In the rows, 128 means zero.
[163 116 110  90 116 121 112 121 112 129 148 158 128 112 138 138 118 171
 112 126 177 146 120 124 119 111  79 148 153 182 148 150 109  70 141  98
 115 120 130 126 124 123 123 137 152 101 162 121 143 126 143] : 0
[176 129 107  86 127 116 103 133 101 119 132 160 121 145 144 135 124 159
 114 115 186 134 116 133 125  98  93 146 159 182 167 126 117  77 150  92
 127 122 109 129 119 122 127 142 145 113 169 124 138 123 165] : 4
[121 120 108 117 157 148  99 122  96 112 178 119 102 176 136  98 123 133
 126 114 118  87 147 153  96 142 133 144 153 138 140 108 132 144 125 104
 113  78 116 115  94 144 147 169 129 130 106 153 128 102 141] : 7
[110  82 120 136 101 133  93 113 127 149  88 124 117 126  95 128 116 156
 140 106 126 105 121 131 158 132 148 153 123 101 107 152 129 116 115 134
 129 108 159 113 116 140 137 131 121 170 122 151 107 115 143] : 7
[160 145 123 110 111 128 137 113 150 137 153 136 106 125  83 102 155 133
 132 139 152 155 113 139 117 116  97 139 114 147 164 157 123 136 127 117
 148 129 132 122 124 119 131 130 140 126 150 118 119 125 168] : 5
[113 142 139 110 125 127 106 103 126 123 123 123 103 142  78 143 157 154
 117 118  86 104 138 116 124 122 104 140 124 115 145 137 131 147 130 126
 127  93 139 122 108 125 141 139 121 154 124 136  96 128 139] : 2
[119 141 141 125 133 118 106  87 109 129 147 144  85 124 102 137 148 170
 115 116 105  99 144 117 140 144  70 129 121 137 168 133 121 128 139 121
 131 139 107 132  99 122 110 146 103 150 149 109 127 147 156] : 2
[113 119 140 138 139 123 125  76  97 142 207 159  73 146  94 137 126 194
 128 126 100  91 137 131 124 149  39 127 112 128 139 156 125 137 123 144
 122  94  99 144 119 136 110 139 107 161 143 118 160 149 158] : 1
[108 160 164 145 155 121 157 102 130 128 135  85 109 106 107 136 150 127
 135 159 111 151 152 135 113 120 122  97 101 133 128 117 119 156 144 192
 114 154 130 139 112 125 169  96 133 140 118  87 150 181  66] : 5
[147 151 155  95 126 105 187 124 123 121 153 147 119 140  83 148 156  72
 119 164 100 186 110 134 116  90 105 126 119 165 150 135 126 121 145 150
 113 152 134 132 141 101 165 118 134 124 138 106 133 129 109] : 0
[176 151 111  87 115 125 144 154 114 110 209 141 151 145 124 118 105 126
 132 157 134 142 141 140  96 135 130 151 139 154 161 114 124 167 127 113
 135 128 100 135 130 104 164 154 126  64 138 125 137  83 150] : 7
[120 163 123 116 140 139 135 157 113 106 127 120 144 144 169 123 121  79
 119 123 126 116 137 154 118 120 157 115 145 103 135  73 130 192 128 110
 132 133 120 102 114 128 145 177 104 123  86 174 100  92 131] : 1
[128 134 127 122 151 136 117 151 137 162  78 110 109 121 121 112 175 138
 128 102 142 178 128 129 176 111 134 107  91 124 130 114 124  81 132 140
 120 134 153 102 119 137 118 103 151 144 105 107 125 172  99] : 3
[ 84 126 151 135 140 106 132  61  88 102 148 136  85 136 125 126 105 178
 130 129 112  64 163 155 101 134  85 128 143 120 124 120 115 164 128 153
 113  96 128 139  92 133 162 137 108 168 115 131 135 166 111] : 1
[155 162 137 109 128 131 153 143 149 154 252 134 102 131  58 102 154 137
 141 160  94 176 127 118  99 137  66 129  94 162 139 156 122 152 119 156
 117 110 115 145 134 114 150 119 164 107 130  90 153 115 133] : 0
[159 175 139 112 125 131 130 149 117 131 170 103 113 115 110 120 157 157
 137 138 126 154 141 118 122 124 112 120 107 143 148 115 118 146 139 149
 130 143 112 137 128 107 140 122 142 104 127 100 149 150 122] : 4
[143 102 120 104 125 136 107 136 122 142 149 128 142 135 115 160 116 146
 120 130 123 152 118  94 133  99 117 137 133 159 104 158 121  67 139 143
 100  83 124 126 148 129 133 117 149 116 135 141 138 109 101] : 0
[113 150 159 140 135 115 142  94 117 134  91 122 109 109 131 140 153  99
 144 155 128 155 140 152 145 112 146 127 114 122 132 113 121 139 141 157
 115 177 168 117 116 110 141 118 108 159 128 103 117 167  77] : 6
[132 104 117 131 125 149 102 128 160 154 105 111 143 120 118 153 118 128
 132 131 156 145 116 100 149 111 141 119 120 142 102 153 129  97 130 154
 127 110 132 119 148 143 129 113 132 152 135 144 124  92 111] : 5
[114 130 119 125  97 140  76 162 114 132  55  92 180  88 173 142  80 140
 125 119 131 104 140 101 167 131 193 122 146  92  99 118 120 158 117 131
 142 142 116 105 135 129 119 143  90 110  98 165 106 120 104] : 3
[130 118 106 153 129 161  94 178 138 144 127  98 190  93 197 171  58 145
 133 136 152 144 141  82 155 127 172  90 120 131  51 115 115 113 123 200
  97 122 102 133 163 142 133  98 138  95 106 132 154  95  45] : 1
[138 134 122 119 109 124 117 116 121 129 192 132 107 138  96  84 127 171
 143 133 131 114 138 153 110 152 109 155 123 125 146 134 124 171 112 124
 143 112 126 131 111 117 156 153 135 126 127 128 125 104 165] : 7
[124 128 135 113 141 142  75 134  92 118  96  91 117 133 145 168 120 200
 117  96 129  94 152  96 143 107 122 127 141 134 113 116 121  99 152 132
 116  88 110 124 116 130 129 140 128 125 122 146 140 151 108] : 4
[138 142 120 133 109 138 100 138 141 144 165 118 121 122 121  99 123 147
 149 128 147 117 133 117 131 145 126 129 116 127 121 121 129 166 114 130
 154 136 127 128 130 130 120 142 133 142 127 118 123  89 160] : 4
[117 165 137  80 174 134 106 141  79  99 140 106 112 171 152 114 130 153
 109 117 105  87 172 146 113 124 115 125 153 128 158  83 117 160 139  92
 117  88  96 112  79 124 144 173 108  98  95 148 131 169 122] : 3
[146 150 123 159 115 134 133 153 141 149 135 103 150  49 164 142 118 159
 139 133 173 187 141 110 152 136 131  93  83 136  96 116 113 120 129 197
 105 173 130 135 151 113 130  78 158  91 123  86 166 142  69] : 1
[147 131 114 111 131 146  98 148 118 122 108 113 151 119 149 181 121 151
 101 117 139 146 136  83 145  98 138 119 135 169 125 131 120  73 151 152
  94 113 100 125 139 124 131 107 141  87 141 118 132 128  71] : 2
[140 145 131 120 123 139 134 129 144 142 132 100 122 133  82 152 157 116
 129 142 109 157 116 112 136 102 130 120 103 122 132 147 127 133 129 153
 125 114 133 123 134 115 136 123 127 132 130 136 120 130 123] : 5
[137 146 117 128 141 154 130 169 139 142 169 101 152 138 140 111 125  62
 132 137 116 161 125 120 118 126 146 111 118 145 110 111 136 147 124 140
 115 123 122 111 135 135 136 134 151 107  84 133 127  78 101] : 0
[141 142 119 134 114 133  95 140 116 135 159 102 155  69 167 122  88 159
 134 131 150 142 148 108 119 144 125 118 125 149 106 123 108 130 128 154
 111 144 116 127 124 125 132 117 153  84 113 113 156 126  88] : 0
[152 126 117 128 126 139 131 141 143 148 152 132 150 113 138 156  93 116
 127 147 147 157 111 102 146 139 123 103 115 162 122 138 127 104 129 156
 137 167  87 135 146 133  97 114 108 116 155 123 161 102 126] : 5
[151 139 111 123 127 150 137 163 154 160 101 111 123 147 121 135 170  64
 132 113 151 180 102 121 168  97 162 111 104 149 131 112 133  91 127 127
 123 154 151 105 142 136 115 115 146 159 107 126 110 104 119] : 4
[131 146 121 106 151 144 125 150 132 143 149 127 126 158 123 102 157  95
 131 131 126 146 132 141 141 116 134 121 114 124 138 112 130 143 118 113
 131 115 136 105 119 133 136 139 125 134 105 131 105 119 129] : 3
[127 128 136 118 145 151 122 100 141 154 190 103  87 151  52 137 150 172
 131 143  94 131 133 108 113 118  89 119 104 140 117 159 128 122 126 160
 120  61 116 140 124 149 144 114 141 147 134 128 145 136 123] : 5
[112 167 157 106 153 111 140 112  81  78 146 131 145 174 155 128  84 105
 126 174  94  83 161 169  82 119 137 134 170 109 136  82 128 200 140 109
 132 138  95 136 101 118 172 174  77 116 115 152 127 126 116] : 6
[138 149 124 139 140 157 114 167 131 141 146  93 176 125 160 171  95 126
 138 157 118 157 143 102 136 113 171 113 123 123  85 112 123 126 131 168
 106 124 104 133 152 132 139 122 124  94 111 135 136 111  48] : 6
[104 118 153 141 125 108 152  49 145 167 134 146  43 115  29 107 215 137
 137 132 111 158 117 146 154 121  60 130  73 149 144 159 142 103 124 178
 119 139 190 129 116 134 126  85 136 219 150  67 114 156 130] : 2
[ 99 128 139 146 129 123 113  87 121 120 141 113 124 109 134 119 113 132
 130 143 123 101 153 126 119 139 126 112 135 148 109 118 132 151 127 174
 118 138 123 136 122 145 153 111 121 152 122 102 129 112  85] : 2
[125 138 141 130 118 118 146 125 131 115 121 133 137 143 132 141 120  70
 134 150 135 125 119 130 127 107 160 120 143 143 127 113 127 149 133 142
 135 171 134 132 140 127 158 129 105 159 130 127 115  98 120] : 4
[136 114 117 101 112 133 109 147 130 140 132 139 146 146 100 143 116 133
 127 136 114 123 118 109 150 110 123 138 137 122 122 156 130 123 113 119
 139  88 112 120 148 135 137 137 107 128 136 150 104 100 139] : 3
[153 143 121  99  94 102 108 141  90  96  55 125 131  88 159 112 123 145
 121 100 166 127 127 154 139 129 158 152 144 113 175 100 114 147 136 100
 131 181 133  98 101  90 131 164 121  88 128 140 116 149 147] : 7
[135 122 119 107 120 130  93 168 110 109  68 116 179 102 178 179  83 131
 109 119 141 138 119  94 143 102 164 126 164 142 103 126 115  81 148 136
 107 135 127 114 139 120 126 133 124  91 124 159 130 120  88] : 0
[121 140 119 131 121 134 106 133 127 111 159 135 155 126 170 140  74 119
 115 141 123  94 139 105 133 152 137 114 156 140 129 115 126 157 124 129
 135 165  71 138 130 135 112 149  91 116 133 138 124  84 134] : 2
[102 133 145 129 154 110 133 104  92  95 172 121 104 144 124 129 103 141
 136 145  97  94 166 148  95 139 124 132 143 137 129 108 120 159 139 160
 105 118 118 140 101 125 188 134 110 135 117 114 145 144  92] : 7
[123 178 157  88 161  95 143 118  73  90 179 126 118 162  95 135 110 134
 117 168  63 101 166 147  92 110  86 119 151 127 161 107 116 183 142 130
 113 100  74 149  94 119 197 140 101  94 118 117 145 174 115] : 3
[144 153 139  85 151 129 141 130  91 108 179 114  98 171  75 156 168 149
 114 138  77 130 146 129  99 109 120 146 133 138 165 126 123 140 145 124
 105  71 103 133 116 102 180 153 130 102 129 135 132 138 120] : 7
[132  89 113 120 131 121 111  89 109 137 150 194 102 138 138 164 108 183
 120 114 162 108 116 125 150 122  65 137 141 157 139 160 111  64 129 125
 116 112 119 130 126 134  97 136 109 165 173 130 134 131 145] : 1
[125 133 129 100 142 136  84 134 100 120 142 111 146 144 125 151 107 167
 121 138 110 102 155 105 138 110 123 126 147 122 123 135 116 130 130 132
 114  72  86 127 126 130 152 132 113 102 116 146 128 132 103] : 3
[131 143 157 154 119 119 168 123 168 201 201 130  87 104  16 132 177 108
 154 146  64 198  95 109 166 151  54 108  37 133 123 169 134 122 105 187
 131 152 129 140 143 129 109  94 141 172 126  82 141 127 138] : 0
[122 164 167 100 166 113 142 108  80  83  99 127 116 146 156 157 138 117
 117 159 118 121 161 163 106  93 124 131 167 136 160  90 115 134 166 124
 104 156 121 127  96 104 164 153  93 113 144 121 135 185  81] : 6
[126 110 123 107 141 122  90 127  88 133 131 147 132 116 161 147  92 187
 118 122 150  98 146 116 162 136  88 126 149 145 140 133 110  91 130 120
 124 133  76 132 117 134 100 143  89 122 156 123 154 160 133] : 3
[124 129 142 128 149 126 152  96 116 133 162 145 115 157 127 147 127 106
 138 170 128 138 137 142 114 110 128 127 133 149 122 130 121 116 135 147
 110 132 128 138 131 130 154 117 115 150 148 107 131 140  77] : 6
[126 151 143 117 147 132 155 136 146 162 153 111  88 148  62 102 196 120
 141 125  94 166 129 138 150 121 107 110  72 121 144 127 129 123 110 142
 128 115 139 113 119 136 135 113 137 154 103 101 111 159 112] : 3
[147 165 128 137 134 150 131 135 143 162 234 117 129 129 117 106 125 145
 158 171 119 157 149 126 113 152 118 124  90 130 115 127 120 173 113 152
 130 115 105 142 134 126 136 120 144 110 116 100 140 114 104] : 6
[147 180 141 120 139 132 136 133 122 139 184 120 112 120 114 112 151 151
 148 161 121 162 153 139 115 135 105 133  98 124 143 112 116 162 133 147
 127 129 128 133 117 109 143 127 136 104 129  96 140 162 112] : 6
[131 115 123 123 118 147 107 123 128 146 111 131 140 139 136 153 123 117
 134 131 131 131 124 120 150 107 161 149 136 119 114 137 123 116 126 119
 126 115 138 112 134 126 122 146 110 145 131 165 102 114 110] : 6
[155 111  96  94  84 113 126 116 134 123 134 205 128 151 121 108 124 123
 120 122 177 113  93 154 130 111 105 169 158 128 167 150 122 144 109  69
 158 121 145 110 136 117 118 180 112 153 159 167  85  68 223] : 1
[143 116 100 144 121 151  86 130 131 152 196 118 130 108 154 116  89 189
 143 136 175 117 142 102 129 148  99 127 125 169  97 138 114 109 117 154
 120 111 103 153 135 148 115 106 149 127 138 106 168 110 131] : 4
[ 94 135 148 122 131 103 127  68 119 103 113 147  93 136 100 119 150 129
 117 131 119  88 137 150 117 124 104 138 142 133 152 119 132 156 133 124
 129 136 156 122  99 135 147 137 105 175 135 118  95 129 141] : 2
[108 128 154 126 158 116 143  55 102 137 156 153  69 148  92 142 165 158
 136 157 130 126 142 157 119 113  76 145 122 148 138 143 115 101 139 143
 104 110 156 136 103 124 145 113 118 176 159  98 128 191  89] : 6
[119 193 143 119 144 153 113 162 121 101 193  70 148 132 125 154 111 127
 117 160  57 112 176  81 101 140 149  97 129 122 117  95 126 205 136 175
 109 109  66 142 132 121 168 129 115  72  91 123 138 106  69] : 2
[131 109 108 120 147 139 130  91 163 164 135 154  69 171  67  97 189  93
 124 115 159 159  91 147 130 106 101 147 113 158 162 160 138  84 127  99
 127 102 171 102 118 143 105 130 144 199 143 140 100 109 169] : 5
[135 110 108 141 141 141  94 144  98 132 168 116 149 102 174 157  66 167
 130 130 149 112 148 114 146 160 120 115 140 154 105 118 122 101 130 152
 110 143  75 144 125 142 122 128 112  97 140 120 176 115 108] : 7
[113 175 131 125 160 150 142 141 118 111 196  98 122 167 137 108 132 108
 130 134  94 107 158 150 103 132 130 107 129 113 121  84 132 206 118 134
 126  89 106 122 110 138 161 161 127 120  73 154 117 108 115] : 1
[147 153 126 124 134 123 121 136 112 123 180 111 108 104 113 120 133 177
 141 131 127 142 149 134 117 147 103 129 107 128 145 118 116 154 124 155
 108 132 114 136 113 112 153 130 150  95 124  94 152 148 114] : 7
[129 123 131 129 110 123 103 135 120 127 123 144 138 139 157 136  91 104
 131 120 127  91 113 117 153 141 143 128 148 125 138 117 132 151 127 103
 160 177  95 122 135 132  90 173  78 158 134 159 117  81 180] : 4
[101 101 109 138 152 145  89  87 138 148  93 116  87 143 125  98 150 149
 129  92 167 111 130 147 139 121 125 130 127 136 127 135 126  86 130 111
 124 105 172  98  91 160 106 127 140 193 118 141 112 148 133] : 5
[ 99 121 136 153 131 126 133  98 148 143  92 111 119  95 127 124 123 110
 142 145 163 135 131 135 135 130 146 109 110 136 108 129 123 131 129 177
 121 169 164 120 121 133 135  98 116 178 125 105 129 136  85] : 5
[104 144 131 144 141 140  87 118 103 112 168 112 131 106 167 131  84 181
 121 125 116  75 168 104 126 166 105 111 141 133 120 113 120 150 133 149
 129 139  73 140 105 141 114 138  98 113 124 120 140 135 106] : 2
[125 120 127 122 141 145  87 133 116 140  80 118 136 128 146 160 122 159
 127 125 143 143 127 121 156 105 143 138 132 121 105 130 120  76 139 142
 102 115 134 114 124 129 111 117 124 131 133 145 124 158  76] : 6
[131 179 150 102 160 132 147 134 108 124 151  93  88 139  88 131 189 122
 120 118  82 157 141 135 120 108  91 114 104 136 153 113 120 130 140 130
  97 113 139 115 100 115 145 136 153 116  88 117 137 178 105] : 0
[145 143 112 129 168 159 127 160 138 161 123 115 126 137 158 142 164 102
 133 130 166 196 127 137 156 102 146 115 106 153 122 108 126  61 144 139
  89 137 146 109 130 135 109 108 151 130 121 108 135 147  68] : 6
[114 143 144 111 117 103 134  92 109  99  70 135 106 116 133 142 149 124
 104 127 133 121 135 142 126 107 124 131 141 141 160 112 121 129 146 129
 116 166 151 117 109 115 143 129 110 148 138 110 106 155 113] : 2
[135 116 123 134 147 138 105 149 123 158 172 134 147 106 152 149  85 175
 135 144 145 139 141  96 166 145  97  98 116 155 103 144 112  78 122 169
 118 142  72 150 140 142 110 100 112 111 153  93 170 145  93] : 3
[121 154 143 153 172 147  98 135  86 135 188  85 142  98 194 152  78 175
 146 149 115 117 187 112 138 159 109 102 119 129  95  93 117 136 144 171
 106 143  70 146 117 132 116 129 106  90 118 108 183 175  53] : 6
[131 155 152 103 146 109 166 130 113 114 161 141 131 146  98 135 135  92
 129 171  88 148 140 133 112 107 124 112 127 133 154 118 121 157 130 156
 121 144  98 137 131 116 173 118 106 119 132  96 126 143  87] : 3
[110 124 103 146 154 162  67 167 109 118 110  78 173  95 224 141  72 128
 119 108 142 113 156 103 131 131 161 101 164 135  79  97 122 117 140 134
  92 135 120 107 114 154 120 135 148  95  78 143 151 120  61] : 0
[111 129 140 121 143 118  94  99  82 108 119 148 109 123 161 154 101 185
 118 112 129  73 153 132 143 136  84 127 155 118 144 120 113 135 143 117
 124 132 108 125 103 122 108 168  88 138 139 141 143 159 149] : 1
[136 157 149 119 136 117 129 121  97 134 144 140 121 145 123 147 130 120
 136 148 102 125 134 141 139 130 111 136 125 113 160 119 117 141 135 116
 133 157  98 126 110 109 114 158  84 127 144 130 123 161 132] : 6
[156 148 125 122 107 125 130 143 133 138 144 130 114 106  95 108 139 149
 142 130 133 163 122 136 130 141 125 137 105 126 150 133 119 151 116 149
 139 149 127 127 123 114 151 133 149 113 131 101 127 127 137] : 7
[149 120  97 104 101 124  98 142 103 101 123 144 153 113 176 120  82 149
 121 124 179 101 136 144 118 138 155 161 176 141 158 115 111 148 128  92
 131 146 112 119 110 112 137 171 114  92 140 148 122  95 160] : 7
[143 133 108 123 103 131 125 118 126 122 183 163 123 128 136 108 107 155
 132 133 156 112 132 142 105 130  97 142 137 130 138 134 117 167 112 117
 142 112 127 124 128 128 138 155 128 121 139 132 112  93 160] : 1
[109  98  92 132 121 136  72 135 105 113  40 118 143 104 198 110 104 122
 118  75 184  89 127 158 159 138 191 152 173 116 125  94 131 120 130  75
 136 149 159  84  94 143 112 174 108 147 104 188  97 100 156] : 7
[ 79 147 158 156 153 131 115  86 108 123 150  97 113 123 144 109 109 150
 155 157 112  85 181 144 115 149 138 126 126 110  94 102 121 187 128 165
 125 120 137 134 102 130 158 133 102 161 100 119 131 151  70] : 6
[114 148 149 102 172 118  89 110  51  93 139 135 126 155 191 151  79 175
 114 137 118  61 174 151 101 140 100 141 185 129 158  89 114 145 161  86
 118 129  67 130  81 118 120 192  73 105 142 152 151 169 121] : 6
